Here is a tiny trained network, its code and every weight. The questions are about switching its units off for an input and a class, where a switched-off unit gives its printed mean instead of its output.

import numpy as np


def w(rows, s, z=0):
    codes = np.array(rows[::2]) - 128.0
    scale = np.full(codes.shape[1], s)
    scale[-1] = z or s
    return codes * scale


def f(y):
    return np.maximum(y, 0)


def log_softmax(a):
    a = a - a.max(-1, keepdims=True)
    return a - np.log(np.exp(a).sum(-1, keepdims=True))


def net(x, mask):
    res = np.array(x, float).reshape(1, 6) / 4 @ E
    y = f(res @ A[0][:, :-1].T + A[0][:, -1])
    res = res + np.where(mask, y, B[0][:, -1]) @ B[0][:, :-1]
    return log_softmax(res[-1] @ U[:, :-1].T + U[:, -1])


A, B = {}, {}
E = w([
[64,146,58,188,88,79,93,90],'x0',
[53,108,249,169,88,73,138,133],'x1',
[93,78,101,126,77,199,154,154],'x2',
[130,99,119,182,184,152,129,160],'x3',
[120,169,111,124,122,104,153,203],'x4',
[206,111,128,156,118,51,152,126],'x5',
],0.015)
A[0] = w([
[134,157,104,140,122,114,128,188,29],'N0',
[103,207,109,153,117,103,168,218,43],'N1',
[142,140,120,59,66,97,98,107,30],'N2',
[121,74,103,247,219,160,155,155,48],'N3',
[114,150,117,143,116,115,165,75,83],'N4',
[152,85,137,150,150,152,133,60,43],'N5',
[38,140,124,92,148,192,93,132,91],'N6',
[164,44,86,149,65,113,187,148,177],'N7',
[137,116,108,82,33,138,129,112,105],'N8',
[106,127,70,161,125,125,124,108,57],'N9',
[161,212,151,119,181,65,71,89,60],'N10',
[121,73,136,169,133,147,72,40,46],'N11',
[176,112,48,78,140,130,106,117,7],'N12',
[123,134,66,108,147,137,81,145,76],'N13',
[137,112,116,138,131,123,140,55,90],'N14',
[64,136,63,181,112,75,104,84,2],'N15',
],0.013,0.0064)
B[0] = w([
[167,163,136,71,62,213,60,30,157],'N0',
[205,95,148,89,1,196,64,37,204],'N1',
[133,218,87,40,89,126,234,68,190],'N2',
[42,244,107,40,100,102,223,86,207],'N3',
[166,99,164,131,123,106,147,155,171],'N4',
[163,134,130,70,101,162,32,135,172],'N5',
[176,168,127,171,169,39,34,215,232],'N6',
[139,166,98,220,183,112,47,216,221],'N7',
[44,174,85,104,178,142,164,120,207],'N8',
[170,126,178,93,188,184,159,148,189],'N9',
[88,160,76,255,154,211,145,157,250],'N10',
[164,126,131,83,5,163,82,130,211],'N11',
[100,26,198,197,57,62,205,100,216],'N12',
[96,67,158,154,112,67,112,152,195],'N13',
[158,140,69,77,71,127,105,131,182],'N14',
[157,85,183,125,238,155,182,105,251],'N15',
],0.0096,0.013)
U = w([
[51,216,71,57,113,74,219,63,39],'0',
[181,54,92,96,37,224,59,79,2],'1',
[16,5,233,220,47,46,158,110,137],'2',
[54,100,38,210,143,224,123,184,226],'3',
[241,43,194,55,242,203,223,191,199],'4',
[208,161,72,197,163,12,81,122,165],'5',
],0.011,0.0064)

Each question gives the input, the list of numbers given to net, and the class t.
The units are the neurons (one row each of A and B). Each row of codes is followed by its name. A weight is (code - 128) times the scale printed after its matrix; where a second scale follows, it is the last column's (A, B and U).
mask holds one flag per neuron, in row order. A switched-off neuron (its flag False) gives its mean, the last column of its row in B, instead of its output. The means were averaged over made-up inputs and are rounded, as every weight is.
A unit's drop is (log p(t) with every unit on - log p(t) with that unit switched off) / (log p(t) with every unit on - log p(t) with every unit switched off).
The circuit of an input: a set's keep is (log p(t) with only the set's units on - log p(t) with every unit switched off) / (log p(t) with every unit on - log p(t) with every unit switched off). Starting from the 12 units with the biggest drops (on a tie, the unit counted first), units are removed one at a time, each time the one whose removal leaves the highest keep (on an exact tie, the one counted first), for as long as the keep stays at least 0.8.
circuit, biggest first: the units of the circuit, biggest drop first
unit that matters most: the unit with the biggest drop
k most important neurons: the k neurons with the biggest drops, biggest first
drop of u: that unit's drop, to one decimal
input [-4,2,-5,6,-8,-7], class 1: unit that matters most	N11
input [0,4,2,-3,-3,-7], class 5: 2 most important neurons	[N6 N12]
input [7,-2,-8,7,2,0], class 3: 2 most important neurons	[N10 N2]
input [4,6,0,-5,6,4], class 1: 3 most important neurons	[N1 N12 N3]
input [-1,1,7,-6,-3,4], class 3: 2 most important neurons	[N7 N3]
input [2,5,5,-5,-2,2], class 0: circuit, biggest first	[N12 N8]
input [-4,-3,5,7,-3,0], class 0: 2 most important neurons	[N3 N10]
input [3,-7,1,5,-7,-3], class 1: 2 most important neurons	[N11 N5]
input [7,2,6,5,3,8], class 5: 4 most important neurons	[N7 N10 N8 N3]
input [-2,-6,-5,-7,4,-8], class 5: 3 most important neurons	[N6 N3 N13]
input [-3,-3,-1,-5,-3,5], class 0: circuit, biggest first	[N2 N15]
input [-3,-4,-2,1,-4,-1], class 1: 3 most important neurons	[N15 N5 N9]
input [2,4,-3,0,5,-7], class 5: 3 most important neurons	[N6 N12 N11]
input [8,0,-3,6,-5,-6], class 4: unit that matters most	N15
input [5,1,-2,-1,-6,-8], class 5: 2 most important neurons	[N6 N1]
input [4,8,3,8,-8,0], class 0: 2 most important neurons	[N3 N1]
input [0,7,-3,7,-5,5], class 0: 2 most important neurons	[N3 N12]
input [-6,0,-6,2,-5,-5], class 3: circuit, biggest first	[N15 N10]
input [3,-5,5,6,2,-2], class 0: 2 most important neurons	[N3 N10]
input [-2,4,3,-4,6,0], class 1: 2 most important neurons	[N1 N12]
input [4,-8,2,0,-7,4], class 2: unit that matters most	N12
input [3,-3,-6,-2,-4,-4], class 3: drop of N1	0.3
input [7,0,7,-7,3,-8], class 5: drop of N3	0.3
input [8,-1,4,8,-3,6], class 0: drop of N3	2.8
input [6,0,-1,-4,-3,2], class 4: drop of N9	0.1
